Here is a tiny trained network, its code and every weight. The questions are about switching its units off for an input and a class, where a switched-off unit gives its printed mean instead of its output.

import numpy as np


def w(rows, s, z=0):
    codes = np.array(rows[::2]) - 128.0
    scale = np.full(codes.shape[1], s)
    scale[-1] = z or s
    return codes * scale


def norm(h):
    return h / np.sqrt((h * h).mean(-1, keepdims=True) + 1e-5)


def f(y):
    return np.maximum(y, 0)


def log_softmax(a):
    a = a - a.max(-1, keepdims=True)
    return a - np.log(np.exp(a).sum(-1, keepdims=True))


def net(x, mask):
    res = np.array(x, float).reshape(1, 7) / 4 @ E
    u = 0
    for l in range(3):
        y = f(norm(res) @ A[l][:, :-1].T + A[l][:, -1])
        res = res + np.where(mask[u : u + 7], y, B[l][:, -1]) @ B[l][:, :-1]
        u += 7
    return log_softmax(norm(res)[-1] @ U[:, :-1].T + U[:, -1])


A, B = {}, {}
E = w([
[70,133,210,170,137,219,160,168],'x0',
[160,102,222,153,233,160,104,86],'x1',
[194,182,117,122,115,115,100,241],'x2',
[101,176,183,54,197,133,195,99],'x3',
[67,46,127,122,128,111,155,7],'x4',
[105,214,30,211,119,183,108,164],'x5',
[92,114,142,80,57,67,208,166],'x6',
],0.0017)
A[0] = w([
[125,95,54,183,119,186,69,74,2],'0.n0',
[118,91,67,175,121,172,52,84,14],'0.n1',
[132,206,27,74,59,43,191,134,44],'0.n2',
[165,97,217,169,183,169,72,119,135],'0.n3',
[127,179,178,150,164,170,135,163,92],'0.n4',
[92,167,42,214,136,157,57,150,103],'0.n5',
[146,61,118,121,66,110,163,253,63],'0.n6',
],0.0028,0.0025)
B[0] = w([
[138,43,103,103,164,209,47,86,169],'0.n0',
[129,37,81,119,143,218,17,49,167],'0.n1',
[107,85,21,12,167,98,117,167,231],'0.n2',
[147,127,68,32,147,88,142,147,253],'0.n3',
[106,170,105,81,143,178,141,160,178],'0.n4',
[224,147,73,182,95,158,128,143,228],'0.n5',
[129,157,192,99,69,91,2,109,201],'0.n6',
],0.0033,0.0018)
A[1] = w([
[96,178,206,150,210,198,139,138,28],'1.n0',
[249,84,163,156,214,103,90,68,28],'1.n1',
[159,151,73,213,112,162,75,115,71],'1.n2',
[110,235,221,145,205,180,218,140,3],'1.n3',
[155,97,220,124,160,177,194,179,66],'1.n4',
[5,47,165,131,123,109,157,28,4],'1.n5',
[229,178,140,103,155,113,32,191,170],'1.n6',
],0.0027,0.0014)
B[1] = w([
[83,115,105,36,157,146,101,198,162],'1.n0',
[221,86,122,148,208,25,64,128,192],'1.n1',
[153,117,136,154,115,188,119,90,181],'1.n2',
[54,97,163,64,181,218,91,190,168],'1.n3',
[108,124,56,121,159,182,107,121,170],'1.n4',
[104,225,152,221,85,111,253,84,213],'1.n5',
[47,107,141,139,80,131,187,41,250],'1.n6',
],0.0034,0.0026)
A[2] = w([
[149,83,255,128,62,75,84,182,124],'2.n0',
[130,228,79,249,57,181,151,199,16],'2.n1',
[141,150,199,88,227,119,116,91,130],'2.n2',
[124,136,171,74,114,131,218,117,120],'2.n3',
[152,107,68,174,75,57,106,101,176],'2.n4',
[72,125,143,191,120,128,230,77,8],'2.n5',
[216,143,105,99,154,137,69,179,155],'2.n6',
],0.0039,0.0017)
B[2] = w([
[60,253,195,169,88,117,14,87,198],'2.n0',
[233,202,177,147,179,68,211,106,200],'2.n1',
[120,114,131,192,158,69,114,215,221],'2.n2',
[128,89,99,193,95,199,114,124,221],'2.n3',
[126,131,162,79,176,211,138,184,254],'2.n4',
[101,27,161,138,31,105,237,37,199],'2.n5',
[66,93,138,157,76,121,190,93,216],'2.n6',
],0.0036,0.0027)
U = w([
[219,234,108,185,107,170,200,165,62],'0',
[64,63,173,154,73,123,238,36,240],'1',
[184,63,59,184,133,208,48,45,27],'2',
[47,130,177,92,206,212,131,215,188],'3',
[89,197,219,114,29,82,41,137,117],'4',
[166,72,190,166,214,12,83,105,3],'5',
[114,121,29,8,80,69,147,175,237],'6',
],0.011,0.00044)

Each question gives the input, the list of numbers given to net, and the class t.
The units are the neurons (one row each of A and B). Each row of codes is followed by its name. A weight is (code - 128) times the scale printed after its matrix; where a second scale follows, it is the last column's (A, B and U).
mask holds one flag per neuron, layer by layer. A switched-off neuron (its flag False) gives its mean, the last column of its row in B, instead of its output. The means were averaged over made-up inputs and are rounded, as every weight is.
A unit's drop is (log p(t) with every unit on - log p(t) with that unit switched off) / (log p(t) with every unit on - log p(t) with every unit switched off).
The circuit of an input: a set's keep is (log p(t) with only the set's units on - log p(t) with every unit switched off) / (log p(t) with every unit on - log p(t) with every unit switched off). Starting from the 12 units with the biggest drops (on a tie, the unit counted first), units are removed one at a time, each time the one whose removal leaves the highest keep (on an exact tie, the one counted first), for as long as the keep stays at least 0.8.
circuit, biggest first: the units of the circuit, biggest drop first
most important unit: the unit with the biggest drop
k most important neurons: the k neurons with the biggest drops, biggest first
k most important neurons of layer l: the k neurons of layer l with the biggest drops, biggest first
drop when u is switched off: that unit's drop, to one decimal
input [4,-4,-1,4,-6,-1,5], class 4: circuit, biggest first : [0.n6; 2.n0]
input [0,-4,-8,-7,-7,0,6], class 4: most important unit : 0.n6
input [7,6,6,-3,5,0,8], class 4: 3 most important neurons : [0.n6; 2.n0; 2.n4]
input [3,-7,1,-3,0,-6,5], class 4: circuit, biggest first : [2.n0; 0.n6]
input [-6,2,3,8,-4,-5,2], class 5: 3 most important neurons : [2.n2; 2.n4; 0.n3]
input [-7,2,4,-6,-7,-5,-5], class 4: 2 most important neurons of layer 1 : [1.n6; 1.n4]
input [6,3,7,-2,-8,-7,6], class 4: 2 most important neurons : [2.n0; 0.n6]
input [1,-6,-1,7,-2,1,-1], class 6: 2 most important neurons : [0.n2; 2.n4]
input [0,3,-8,-3,-7,-1,-1], class 5: 3 most important neurons of layer 1 : [1.n1; 1.n4; 1.n2]
input [6,8,7,1,6,-5,5], class 3: 2 most important neurons of layer 1 : [1.n4; 1.n3]
input [1,-5,4,-2,-5,-3,4], class 4: 2 most important neurons : [0.n6; 2.n0]
input [0,8,5,-7,-6,0,4], class 4: 3 most important neurons : [2.n0; 0.n6; 1.n5]
input [-8,-1,3,-3,0,-8,-1], class 4: 2 most important neurons : [2.n0; 0.n3]
input [3,-2,-7,-1,-5,4,0], class 0: circuit, biggest first : [2.n1]
input [-5,2,0,4,-8,0,-5], class 5: drop when 0.n4 is switched off : -0.1
